Below is a small trained network, with its code and all its weights. Each question gives an input and a class and asks what happens when units are switched off, that is, made to give their printed mean instead of their output.

import numpy as np


def w(rows, s, z=0):
    codes = np.array(rows[::2]) - 128.0
    scale = np.full(codes.shape[1], s)
    scale[-1] = z or s
    return codes * scale


def f(y):
    return y / 2 * (1 + np.tanh(0.7978845608 * (y + 0.044715 * y**3)))


def log_softmax(a):
    a = a - a.max(-1, keepdims=True)
    return a - np.log(np.exp(a).sum(-1, keepdims=True))


def net(x, mask):
    res = np.array(x, float).reshape(1, 7) / 4 @ E
    y = f(res @ A[0][:, :-1].T + A[0][:, -1])
    res = res + np.where(mask, y, B[0][:, -1]) @ B[0][:, :-1]
    return log_softmax(res[-1] @ U[:, :-1].T + U[:, -1])


A, B = {}, {}
E = w([
[115,116,123,163,42,70,120,143,69,140,206],'x0',
[137,134,125,180,125,167,76,102,28,98,54],'x1',
[162,42,86,238,99,166,86,126,174,197,183],'x2',
[97,71,9,177,190,158,192,96,134,46,154],'x3',
[228,144,87,107,194,165,137,70,140,164,91],'x4',
[45,52,173,176,134,95,66,245,223,105,110],'x5',
[68,139,178,93,78,254,144,96,152,175,140],'x6',
],0.0063)
A[0] = w([
[81,88,182,116,181,123,84,198,215,98,54,149],'n1',
[61,98,207,113,149,94,72,223,176,87,58,157],'n2',
[194,109,85,186,167,171,99,84,70,120,84,133],'n3',
[137,185,192,74,63,229,132,81,127,220,119,131],'n4',
[189,154,73,142,165,146,130,79,43,96,64,239],'n5',
[188,105,82,217,151,168,86,88,72,141,79,121],'n6',
[35,84,155,185,82,121,85,219,151,92,145,205],'n7',
[196,161,150,95,112,10,109,160,108,134,132,163],'n8',
[188,64,60,173,194,147,133,102,197,141,157,193],'n9',
[103,178,94,57,192,143,224,90,90,47,109,84],'n10',
[126,172,82,88,181,160,197,79,74,71,106,120],'n11',
[121,205,198,63,57,218,132,93,139,213,124,125],'n12',
[126,186,118,72,160,94,189,109,78,82,115,179],'n13',
[163,144,50,137,185,163,163,69,77,98,83,252],'n14',
[161,53,59,162,185,136,156,123,212,149,169,134],'n15',
[189,191,140,79,123,24,130,131,80,139,127,154],'n16',
[97,48,85,201,76,125,120,145,163,126,238,214],'n17',
[104,198,91,45,175,137,215,83,95,59,108,102],'n18',
[147,52,63,147,185,133,158,109,228,150,189,106],'n19',
[173,177,157,80,106,13,112,153,91,145,137,134],'n20',
[86,119,124,182,25,80,114,154,85,127,193,163],'n21',
[190,122,98,185,147,160,82,77,58,144,71,103],'n22',
[121,206,169,34,92,219,158,69,120,201,110,215],'n23',
[137,178,160,95,77,78,125,129,109,162,140,211],'n24',
[57,94,121,197,3,129,108,157,85,111,214,100],'n25',
[125,170,90,93,157,153,187,86,105,90,114,113],'n26',
],0.0061,0.0024)
B[0] = w([
[52,192,172,178,220,84,56,218,207,52,26,205],'n1',
[69,141,211,147,145,54,87,176,174,50,35,217],'n2',
[119,173,67,205,114,199,54,72,65,156,66,184],'n3',
[200,8,221,73,135,245,50,155,171,205,120,227],'n4',
[160,158,71,139,143,169,64,47,44,119,118,218],'n5',
[116,166,76,232,87,185,61,96,62,191,39,183],'n6',
[10,63,190,203,84,80,169,132,145,82,89,214],'n7',
[165,230,136,100,84,30,147,168,74,140,132,193],'n8',
[140,206,13,193,161,203,171,178,163,205,162,206],'n9',
[108,89,96,66,190,114,163,66,141,38,168,205],'n10',
[103,112,51,90,223,161,131,37,105,35,179,201],'n11',
[225,18,252,22,146,224,53,159,212,208,135,227],'n12',
[173,134,115,27,150,95,140,79,112,68,191,198],'n13',
[102,146,17,153,174,208,104,40,81,89,137,220],'n14',
[126,170,22,184,156,183,199,195,190,187,183,196],'n15',
[233,230,140,59,96,61,135,152,47,151,164,202],'n16',
[62,86,107,234,64,116,235,146,136,191,204,214],'n17',
[111,76,102,15,206,132,160,52,134,25,208,212],'n18',
[144,165,30,150,158,174,232,206,225,196,208,196],'n19',
[191,218,174,66,84,33,163,184,84,166,148,195],'n20',
[106,79,201,136,23,44,197,92,65,148,181,192],'n21',
[138,152,121,177,106,182,38,90,56,165,53,179],'n22',
[215,49,175,39,179,217,55,122,167,134,151,255],'n23',
[166,140,223,76,93,86,137,169,107,170,133,190],'n24',
[53,1,201,187,28,108,192,68,68,134,203,199],'n25',
[102,97,85,103,172,155,138,86,118,90,163,177],'n26',
],0.005,0.0074)
U = w([
[33,149,182,165,166,65,83,209,205,44,8,209],'0',
[157,183,73,218,131,183,54,69,31,173,57,157],'1',
[206,41,222,44,138,219,68,141,193,212,127,150],'2',
[47,17,175,189,1,77,188,116,86,138,180,57],'3',
[221,253,165,55,88,6,132,166,60,152,144,208],'4',
[131,123,68,58,198,149,143,38,103,12,176,2],'5',
[129,172,38,183,153,153,208,209,236,215,184,138],'6',
],0.0057,0.00056)

Each question gives the input, the list of numbers given to net, and the class t.
The units are the neurons (one row each of A and B). Each row of codes is followed by its name. A weight is (code - 128) times the scale printed after its matrix; where a second scale follows, it is the last column's (A, B and U).
mask holds one flag per neuron, in row order. A switched-off neuron (its flag False) gives its mean, the last column of its row in B, instead of its output. The means were averaged over made-up inputs and are rounded, as every weight is.
A unit's drop is (log p(t) with every unit on - log p(t) with that unit switched off) / (log p(t) with every unit on - log p(t) with every unit switched off).
The circuit of an input: a set's keep is (log p(t) with only the set's units on - log p(t) with every unit switched off) / (log p(t) with every unit on - log p(t) with every unit switched off). Starting from the 12 units with the biggest drops (on a tie, the unit counted first), units are removed one at a time, each time the one whose removal leaves the highest keep (on an exact tie, the one counted first), for as long as the keep stays at least 0.8.
circuit, biggest first: the units of the circuit, biggest drop first
k most important neurons: the k neurons with the biggest drops, biggest first
drop when u is switched off: that unit's drop, to one decimal
input [2,-8,1,-7,5,6,-2], class 0: circuit, biggest first => [n1 n2]
input [0,3,6,-1,-6,-3,5], class 3: circuit, biggest first => [n25]
input [-5,1,7,2,-3,7,8], class 0: 3 most important neurons => [n1 n2 n7]
input [0,6,5,1,1,3,2], class 1: 3 most important neurons => [n6 n3 n22]
input [-6,8,4,-8,1,2,-1], class 1: 2 most important neurons => [n6 n22]
input [-2,-5,3,0,-2,5,8], class 0: circuit, biggest first => [n1 n7]
input [-3,-5,-5,8,7,6,-2], class 6: 3 most important neurons => [n19 n15 n9]
input [-4,0,1,5,7,0,-1], class 1: circuit, biggest first => [n3 n6]
input [-8,-5,4,7,1,-4,-7], class 6: 3 most important neurons => [n19 n9 n15]
input [-1,3,4,-8,3,5,1], class 0: 3 most important neurons => [n1 n2 n23]
input [5,5,-8,-5,4,8,1], class 0: 2 most important neurons => [n2 n1]
input [-8,3,-1,-3,5,-6,-2], class 5: 4 most important neurons => [n18 n11 n10 n13]
input [-8,6,6,-5,2,-4,1], class 1: 4 most important neurons => [n6 n3 n22 n5]
input [-8,1,3,-3,5,8,6], class 0: circuit, biggest first => [n1]
input [7,1,-8,8,-8,6,-8], class 3: 2 most important neurons => [n25 n21]
input [4,-1,-4,0,-2,-8,7], class 2: drop when n4 is switched off => 0.1
input [-7,2,4,3,3,7,3], class 6: drop when n9 is switched off => 0.4
input [2,7,-5,-3,2,-6,3], class 2: drop when n23 is switched off => 0.7
